[[122 127 128 137 124 120 137 128 128 128 129 134 110]
 [138 128 133 144 140 128 133 118 133 145 111 136 125]
 [124 147 133 132 125 128 134 128 129 152 129 131 120]
 [122 129 128 127 126 131 138 128 140 133 125 128 113]
 [133 114 129 128 118 127 128 124 123 141 119 128 118]
 [120 122 140 131 128 115 139 118 148 127 125 132 138]] --> 138

[[128 133 132 128 118 113 116 126]
 [130 134 133 126 117 111 114 124]
 [128 140 128 131 119 108 107 115]
 [151 148 136 122 112 128 118 127]
 [132 131 125 118 117 124 135 145]
 [135 136 130 120 111 110 117 128]] --> 130

[[127 126 132 137 122 126 129]
 [126 129 131 130 125 132 134]
 [138 126 131 136 113 112 141]
 [127 137 139 144 126 126 138]
 [114 125 131 131 129 123 136]
 [113 131 135 129 130 129 134]
 [133 122 125 117 136 116 154]
 [125 143 144 132 125 115 138]
 [132 119 123 124 133 120 144]
 [121 122 129 129 131 125 127]
 [126 131 137 133 120 116 128]] --> 126

[[137 127 131 129 129 128 128 130 127 128 130]
 [127 119 132 134 128 126 132 118 127 131 125]
 [134 125 131 132 132 127 131 122 129 132 133]
 [123 110 129 131 125 122 138 124 132 138 121]
 [124 125 133 135 129 125 129 122 129 133 129]
 [135 130 130 128 128 126 126 136 130 130 136]
 [131 138 127 106 129 128 121 141 127 120 129]] --> 127

[[143 119 134 130 116 150 133 157 132]
 [123 100 106 123 119 120 115 125 117]
 [152 131 145 121 139 143 114 136 114]
 [126 117 107 124 122 122 144 145 151]
 [122 144 139 107 152 124 137 134 146]
 [104 122 141 102 130 135 131 136 143]] --> 123

[[136 110 114 136 147 109 149 114 133 144 141 145 122 125]
 [113 129 140 121 131 132 130 138 134 133 128 124 139 122]
 [120 133 137 110 131 137 134 132 136 135 115 126 135 117]
 [132 119 120 127 135 120 142 119 136 139 131 134 126 129]
 [125 136 132 111 122 140 128 128 135 131 112 121 134 125]
 [137 122 115 137 143 119 132 113 119 133 130 148 122 119]] --> 113

[[121 106 134 132 125 101 131 138 142 119 140 140 104 131 128 115]
 [124 123 129 129 126 121 117 132 125 124 133 132 124 120 135 136]
 [128 136 111 131 140 133 113 133 112 141 130 124 136 110 146 142]
 [134 140 131 124 120 144 117 122 116 122 125 123 140 122 133 148]
 [133 127 126 119 124 140 141 117 131 123 122 135 140 141 131 122]
 [123 129 120 119 128 142 117 119 123 132 135 129 148 114 139 152]
 [132 127 126 130 129 124 133 131 127 125 126 132 122 133 133 119]
 [132 140 121 130 131 136 113 130 111 132 126 122 135 115 140 144]
 [140 140 120 123 128 147 139 119 121 128 116 127 143 138 134 124]
 [138 139 115 145 142 116 125 146 111 136 121 122 111 124 140 115]
 [129 122 117 137 139 111 133 141 128 133 131 132 112 128 136 112]] --> 124
---
[105 131 142 156 154 135] => 131

[[135 132 142 113]
 [106 133 113 125]
 [128 131 115 131]] => 132

[128 136 128 152] => 136

[109 141 149 139 104] => 141

[[128 126 129 124 129 107 130]
 [128 125 129 123 129 109 130]
 [128 128 129 123 127 130 128]] => 126

[[108 124 126 113]
 [139 137 117 144]
 [105 130 118 121]] => 124
---
[138 132 121 116 141 133 107] >> 141
[148 152 139 112  99] >> 99
[149 106 105 140 128 109] >> 128
[105 130 108 141 140 135 103] >> 140
[120  99 123 123 125] >> 125
[135 139 123 107 122 121] >> 122
[146 157 113 145 129 115] >> 129
[157 132 145 136 145 126 131] >> 145
[119 149 138 130 130 126] >> 130
---
[[121, 138, 147, 127, 141, 125],
 [128, 139, 120, 116, 130, 115],
 [117, 102, 134, 122, 135, 137]] => 127

[[110, 115, 149, 127, 101],
 [117, 125, 129, 141, 139],
 [133, 115, 135, 110, 144]] => 149

[[117, 106, 118, 123, 124, 101, 125],
 [150, 124, 124, 116, 108, 153, 125],
 [146, 152, 121, 140, 119, 134, 139]] => 124

[[148, 151, 130, 134, 135],
 [132, 120, 140, 116, 105],
 [104, 119, 124, 150, 128]] => 130

[[134, 121, 134, 110, 138, 136],
 [105, 110, 131, 101, 139, 150],
 [140, 121, 139, 139, 131, 137]] => 110

[[108, 146, 134, 110, 130],
 [121, 141, 132, 118, 127],
 [118, 119, 148, 128, 98]] => 134

[[121, 131, 129, 124, 144, 124, 111],
 [117, 130, 129, 123, 149, 124, 105],
 [126, 132, 128, 125, 137, 124, 118]] => 144

[[133, 128, 145, 135, 128, 127, 141],
 [129, 129, 131, 149, 128, 129, 141],
 [128, 131, 126, 128, 137, 130, 128]] => 128

[[123, 133, 126, 114, 148, 127, 116],
 [132, 122, 123, 121, 128, 127, 131],
 [138, 117, 115, 124, 146, 128, 106]] => 148
---
[151 119 131 123 133]: 131
[137 136 136 127 149 103 152]: 136
[151 121 110 155 123 129 128]: 110
[133 150 136 119 124]: 136
[126 150 121 112 106 117]: 121
[126 127 127 123 156 140]: 127
---
116  142  130  103  128 ⇒ 142, 130
120  115  108  129  100  150 ⇒ 150, 129
127  107  152  131  137  133 ⇒ 152, 137
139  140  152  126  131   99  151 ⇒ 152, 151
123  102  146  127  131  154 ⇒ 154, 146
148  149  106  139  143  135  110 ⇒ 149, 148
